Here is a tiny trained network, its code and every weight. The questions are about switching its units off for an input and a class, where a switched-off unit gives its printed mean instead of its output.

import numpy as np


def w(rows, s, z=0):
    codes = np.array(rows[::2]) - 128.0
    scale = np.full(codes.shape[1], s)
    scale[-1] = z or s
    return codes * scale


def f(y):
    return y / 2 * (1 + np.tanh(0.7978845608 * (y + 0.044715 * y**3)))


def log_softmax(a):
    a = a - a.max(-1, keepdims=True)
    return a - np.log(np.exp(a).sum(-1, keepdims=True))


def net(x, mask):
    res = np.array(x, float).reshape(1, 8) / 4 @ E
    y = f(res @ A[0][:, :-1].T + A[0][:, -1])
    res = res + np.where(mask, y, B[0][:, -1]) @ B[0][:, :-1]
    return log_softmax(res[-1] @ U[:, :-1].T + U[:, -1])


A, B = {}, {}
E = w([
[117,126,130,129,129,135,132,126,123,136,136],'x0',
[129,130,128,131,124,130,124,125,132,126,133],'x1',
[239,19,106,37,163,178,111,145,85,137,206],'x2',
[127,126,130,127,133,127,131,127,128,126,126],'x3',
[40,197,84,31,181,136,74,217,119,58,172],'x4',
[100,62,106,168,215,75,33,103,195,212,115],'x5',
[127,127,130,123,127,122,131,129,128,131,128],'x6',
[133,135,216,62,125,254,116,179,217,176,73],'x7',
],0.0095)
A[0] = w([
[146,97,154,160,102,136,142,106,128,171,103,3],'N1',
[146,208,162,57,47,195,205,131,53,17,138,59],'N2',
[219,41,97,88,146,175,89,164,94,105,204,172],'N3',
[204,60,88,81,159,124,104,153,143,172,153,170],'N4',
[168,195,134,126,52,185,216,174,72,79,138,81],'N5',
[46,196,97,44,163,139,105,243,125,58,170,135],'N6',
[144,149,209,91,110,207,144,160,172,153,76,69],'N7',
[102,71,87,167,236,106,30,76,186,209,117,98],'N8',
[41,217,141,192,72,97,132,134,150,131,29,165],'N9',
[108,104,192,126,164,173,68,153,209,196,101,75],'N10',
[133,136,186,79,150,203,83,158,194,175,64,74],'N11',
[132,143,183,100,99,176,153,154,164,140,89,67],'N12',
[111,134,151,112,106,193,145,220,161,148,131,89],'N13',
[42,238,147,168,85,94,145,123,190,122,26,143],'N14',
[67,108,93,108,244,88,34,142,183,161,112,93],'N15',
[214,26,193,228,52,132,191,42,154,213,47,116],'N16',
[153,117,122,149,175,75,50,149,153,182,128,36],'N17',
[125,129,11,197,143,2,140,62,36,76,224,12],'N18',
[33,164,74,78,209,148,19,206,131,78,151,63],'N19',
[193,150,170,144,61,127,174,95,90,160,118,106],'N20',
[29,226,172,191,134,114,118,135,184,147,53,162],'N21',
[215,96,122,75,180,192,105,159,84,112,198,143],'N22',
[216,68,145,47,154,174,138,147,116,172,210,151],'N23',
],0.0091,0.0037)
B[0] = w([
[146,151,104,107,162,127,80,70,216,145,83,151],'N1',
[134,114,201,226,56,27,207,114,217,193,29,233],'N2',
[101,101,183,137,181,177,111,142,160,103,157,222],'N3',
[75,91,173,163,178,180,145,154,134,94,183,194],'N4',
[103,99,163,211,83,67,195,125,169,195,55,207],'N5',
[219,214,75,45,154,125,108,26,164,182,199,251],'N6',
[96,151,56,92,61,108,49,153,66,66,65,209],'N7',
[117,99,154,203,55,48,220,136,168,195,83,212],'N8',
[109,88,190,158,206,211,115,142,151,97,162,219],'N9',
[90,135,99,118,49,84,131,131,61,107,77,207],'N10',
[91,146,69,77,92,124,75,179,46,69,72,217],'N11',
[101,151,62,151,87,123,74,166,76,101,54,181],'N12',
[114,162,98,114,98,119,104,141,66,102,85,186],'N13',
[95,61,201,141,204,204,99,162,148,82,189,225],'N14',
[157,114,182,171,53,59,231,135,166,193,75,210],'N15',
[217,255,76,42,192,101,100,37,161,180,197,245],'N16',
[134,131,167,140,65,94,178,160,143,154,109,165],'N17',
[56,139,21,107,60,138,23,179,3,34,50,224],'N18',
[234,203,70,53,161,94,80,61,184,160,190,237],'N19',
[187,168,102,130,159,100,102,43,175,153,115,175],'N20',
[96,78,202,179,180,159,114,157,137,62,207,223],'N21',
[82,81,184,148,171,146,113,152,150,72,175,216],'N22',
[87,77,189,169,198,216,118,149,154,76,154,223],'N23',
],0.0092,0.018)
U = w([
[110,44,204,152,237,231,110,151,150,69,204,167],'0',
[248,221,70,48,186,117,94,46,178,179,191,115],'1',
[131,92,177,188,51,54,221,137,175,200,64,159],'2',
[82,133,16,101,68,142,42,172,15,39,65,3],'3',
],0.013,0.0055)

Each question gives the input, the list of numbers given to net, and the class t.
The units are the neurons (one row each of A and B). Each row of codes is followed by its name. A weight is (code - 128) times the scale printed after its matrix; where a second scale follows, it is the last column's (A, B and U).
mask holds one flag per neuron, in row order. A switched-off neuron (its flag False) gives its mean, the last column of its row in B, instead of its output. The means were averaged over made-up inputs and are rounded, as every weight is.
A unit's drop is (log p(t) with every unit on - log p(t) with that unit switched off) / (log p(t) with every unit on - log p(t) with every unit switched off).
The circuit of an input: a set's keep is (log p(t) with only the set's units on - log p(t) with every unit switched off) / (log p(t) with every unit on - log p(t) with every unit switched off). Starting from the 12 units with the biggest drops (on a tie, the unit counted first), units are removed one at a time, each time the one whose removal leaves the highest keep (on an exact tie, the one counted first), for as long as the keep stays at least 0.8.
units of the circuit, in order: the units of the circuit, biggest drop first
unit that matters most: the unit with the biggest drop
k most important neurons: the k neurons with the biggest drops, biggest first
drop of u: that unit's drop, to one decimal
input [6,-4,-2,4,5,8,0,-4], class 2: units of the circuit, in order : (N8)
input [2,0,6,0,-8,-2,-4,8], class 1: 2 most important neurons : (N16 N18)
input [-5,-5,6,4,-7,8,8,-4], class 2: 3 most important neurons : (N8 N6 N19)
input [-2,5,8,-5,-8,0,2,-7], class 0: 4 most important neurons : (N23 N6 N4 N3)
input [-5,-8,4,7,-8,-8,2,-1], class 1: 3 most important neurons : (N16 N20 N8)
input [-3,0,0,-3,8,-5,-1,-8], class 1: 2 most important neurons : (N6 N19)
input [8,-5,-5,-8,6,1,-2,-4], class 1: 2 most important neurons : (N19 N6)
input [-1,8,-6,-1,-2,7,-5,8], class 3: 2 most important neurons : (N11 N10)
input [-2,-5,-3,8,1,-4,2,0], class 2: 2 most important neurons : (N2 N23)
input [0,-7,-7,6,5,7,5,-6], class 0: 4 most important neurons : (N14 N21 N9 N2)
input [7,-6,-7,-7,7,-4,7,5], class 0: 2 most important neurons : (N14 N21)
input [0,-4,-7,6,-8,-5,-7,-7], class 1: 3 most important neurons : (N16 N20 N23)
input [3,2,-2,1,-4,3,-5,-5], class 3: 3 most important neurons : (N18 N6 N19)
input [3,0,-4,0,6,8,-5,6], class 2: units of the circuit, in order : (N15)
input [-2,4,2,7,-8,8,-8,-5], class 1: 2 most important neurons : (N16 N2)
input [3,-4,0,-1,6,8,8,-6], class 2: 3 most important neurons : (N15 N8 N16)
input [8,-4,-1,0,1,8,4,-6], class 2: drop of N8 : 1.0
input [-7,6,-3,-5,-4,0,3,-6], class 3: drop of N18 : 3.8
input [-4,7,-3,-1,5,-8,-5,3], class 2: drop of N2 : 2.5
input [-8,-4,7,-7,-6,5,7,1], class 0: drop of N4 : 1.7
input [-3,-2,-1,0,-5,-3,-6,7], class 3: unit that matters most : N7
